[[151 104 104 104 103 150 104 103 150 103 103 104 151 151 104]
 [133 123 123 123 123 133 123 123 133 123 123 123 133 133 123]
 [108 149 150 149 150 109 149 150 108 150 150 149 108 107 149]]
:
[[108 149 150 149 150 109 149 150 108 150 150 149 108 107 149]
 [133 123 123 123 123 133 123 123 133 123 123 123 133 133 123]
 [151 104 104 104 103 150 104 103 150 103 103 104 151 151 104]]

[[116 116 116 139 115 115 139]
 [111 111 111 127 111 110 127]
 [147 147 147 120 148 149 120]
 [151 151 151 120 152 153 120]]
:
[[111 111 111 127 111 110 127]
 [116 116 116 139 115 115 139]
 [147 147 147 120 148 149 120]
 [151 151 151 120 152 153 120]]

[[104 106 105 104 103 146 102 104 104 102 147 103 102 105]
 [103 105 102 104 106 149 105 104 104 101 147 102 105 101]
 [110 111 108 102 106 146 113 105 104 103 150 107 152 106]
 [109 107 104 108 103 144 103 104 107 106 114 102 105 104]
 [118 113 112 103 106 154 105 103 154 106 147 105 106 105]
 [141 148 146 152 154 105 149 152 151 154 136 151 152 153]]
:
[[103 105 102 104 106 149 105 104 104 101 147 102 105 101]
 [104 106 105 104 103 146 102 104 104 102 147 103 102 105]
 [109 107 104 108 103 144 103 104 107 106 114 102 105 104]
 [110 111 108 102 106 146 113 105 104 103 150 107 152 106]
 [118 113 112 103 106 154 105 103 154 106 147 105 106 105]
 [141 148 146 152 154 105 149 152 151 154 136 151 152 153]]

[[145 139 128 135 124 125 121 115 122]
 [149 136 122 131 116 115 121 120 113]
 [144 123 127 127 119 121 118 124 121]
 [128 122 124 122 117 126 137 124 127]
 [150 145 137 129 140 138 139 126 125]
 [104 122 124 120 118 111 113 114 122]
 [141 136 130 126 127 129 130 128 120]
 [133 132 126 132 132 137 140 140 122]
 [118 121 124 121 128 134 128 136 132]]
:
[[104 122 124 120 118 111 113 114 122]
 [118 121 124 121 128 134 128 136 132]
 [128 122 124 122 117 126 137 124 127]
 [133 132 126 132 132 137 140 140 122]
 [141 136 130 126 127 129 130 128 120]
 [144 123 127 127 119 121 118 124 121]
 [145 139 128 135 124 125 121 115 122]
 [149 136 122 131 116 115 121 120 113]
 [150 145 137 129 140 138 139 126 125]]

[[119 147 120 133 115]
 [155 133 115 141 136]
 [128 116 135 123 134]
 [109 131 133 122 120]
 [123 117 136 121 132]
 [129 131 126 130 128]
 [154 132 116 140 137]
 [143 145 113 141 125]
 [115 121 138 119 127]]
:
[[109 131 133 122 120]
 [115 121 138 119 127]
 [119 147 120 133 115]
 [123 117 136 121 132]
 [128 116 135 123 134]
 [129 131 126 130 128]
 [143 145 113 141 125]
 [154 132 116 140 137]
 [155 133 115 141 136]]

[[133 141 131 142]
 [110 127 115 122]
 [129 122 129 118]
 [105 110 116 105]
 [121 125 121 115]
 [ 99 137  99 141]
 [131 119 132 114]]
:
[[ 99 137  99 141]
 [105 110 116 105]
 [110 127 115 122]
 [121 125 121 115]
 [129 122 129 118]
 [131 119 132 114]
 [133 141 131 142]]

[[157 136 129 144]
 [154 142 133 130]]
:
[[154 142 133 130]
 [157 136 129 144]]
---
[[128 114 118 114 157]
 [143 140 124 106 122]
 [127 133 149 151 111]
 [144 143 123 103 121]
 [154 146 117 110 129]]
:
[[128 118 157]
 [143 124 122]
 [127 149 111]
 [144 123 121]
 [154 117 129]]

[[139 121 111 114 119 126 156 138]
 [138 120 114 116 121 122 154 137]]
:
[[139 111 119 156]
 [138 114 121 154]]

[[118 148 131 131 121 105 122 140 123]
 [111 135 139 132 127 110 140 146 126]
 [122 152 126 129 119 106 115 135 123]
 [114 143 135 131 123 106 130 144 124]
 [113 141 137 132 125 107 134 145 125]
 [112 138 138 132 126 109 137 146 125]
 [116 146 133 131 122 105 126 142 124]
 [120 150 128 130 120 105 119 138 123]]
:
[[118 131 121 122 123]
 [111 139 127 140 126]
 [122 126 119 115 123]
 [114 135 123 130 124]
 [113 137 125 134 125]
 [112 138 126 137 125]
 [116 133 122 126 124]
 [120 128 120 119 123]]

[[118 125 119 134 132 129 126 122 150 130 128]
 [141 121 141 135 121 138 135 153 127 149 118]
 [130 136 129 120 127 126 126 122 115 120 134]
 [139 132 133 131 118 144 131 133 136 140 126]]
:
[[118 119 132 126 150 128]
 [141 141 121 135 127 118]
 [130 129 127 126 115 134]
 [139 133 118 131 136 126]]

[[146 125 118 135 111 112 129 138 120]
 [130 143 149 120 138 107 132 121 127]
 [115 136 128 150 136 133 124 143 135]
 [146 126 118 135 111 112 130 138 120]
 [115 137 128 150 135 134 124 143 135]
 [115 137 128 150 135 133 125 143 135]
 [131 143 150 119 137 107 132 121 127]
 [115 136 128 150 135 133 124 143 136]]
:
[[146 118 111 129 120]
 [130 149 138 132 127]
 [115 128 136 124 135]
 [146 118 111 130 120]
 [115 128 135 124 135]
 [115 128 135 125 135]
 [131 150 137 132 127]
 [115 128 135 124 136]]

[[126 127]
 [141 148]
 [120 118]
 [142 149]
 [142 150]]
:
[[126]
 [141]
 [120]
 [142]
 [142]]
---
[[111 133 128 139 128 130 142 129 112 128 107 127 121 123 132 133]
 [116 119 112 121 110 129 132 134 119 116 129 110 129 118 142 106]
 [120 114 121 122 115 114 127 143 115 121 134 121 141 122 138 117]]
:
[[120 114 121 122 115 114 127 143 115 121 134 121 141 122 138 117]
 [111 133 128 139 128 130 142 129 112 128 107 127 121 123 132 133]
 [116 119 112 121 110 129 132 134 119 116 129 110 129 118 142 106]]

[[154 110 133 154 133]
 [111 117 139 110 145]
 [105 131 129 100 130]
 [126 103 146 129 155]
 [112 115 140 112 147]
 [116 111 143 117 150]
 [120 107 145 122 152]
 [117 109 144 119 151]
 [112 115 140 112 147]
 [144 136 115 137 107]]
:
[[144 136 115 137 107]
 [154 110 133 154 133]
 [111 117 139 110 145]
 [105 131 129 100 130]
 [126 103 146 129 155]
 [112 115 140 112 147]
 [116 111 143 117 150]
 [120 107 145 122 152]
 [117 109 144 119 151]
 [112 115 140 112 147]]

[[113 158]
 [122  98]
 [153 138]]
:
[[153 138]
 [113 158]
 [122  98]]

[[141 111 107 132 127]
 [144 111 112 128 127]
 [131 149 133 114 115]
 [125 150 130 130 113]
 [150 115 120 124 126]
 [128 125 137 112 150]
 [127 130 130 155 141]]
:
[[127 130 130 155 141]
 [141 111 107 132 127]
 [144 111 112 128 127]
 [131 149 133 114 115]
 [125 150 130 130 113]
 [150 115 120 124 126]
 [128 125 137 112 150]]

[[125 118 129 127 132 130 128 123 124 129 121 132 133 128 133]
 [123 131 107 137 132 127 122 129 109 127 139 130 129 140 128]
 [121 126 133 125 127 133 135 122 129 127 140 128 131 135 155]
 [129 122 139 121 128 111 106 124 122 129 115 128 128 131 127]
 [123 121 143 130 133 134 134 139 130 126 121 130 129 133 127]]
:
[[123 121 143 130 133 134 134 139 130 126 121 130 129 133 127]
 [125 118 129 127 132 130 128 123 124 129 121 132 133 128 133]
 [123 131 107 137 132 127 122 129 109 127 139 130 129 140 128]
 [121 126 133 125 127 133 135 122 129 127 140 128 131 135 155]
 [129 122 139 121 128 111 106 124 122 129 115 128 128 131 127]]

[[141 147 152 126]
 [128 128 129 132]]
:
[[128 128 129 132]
 [141 147 152 126]]
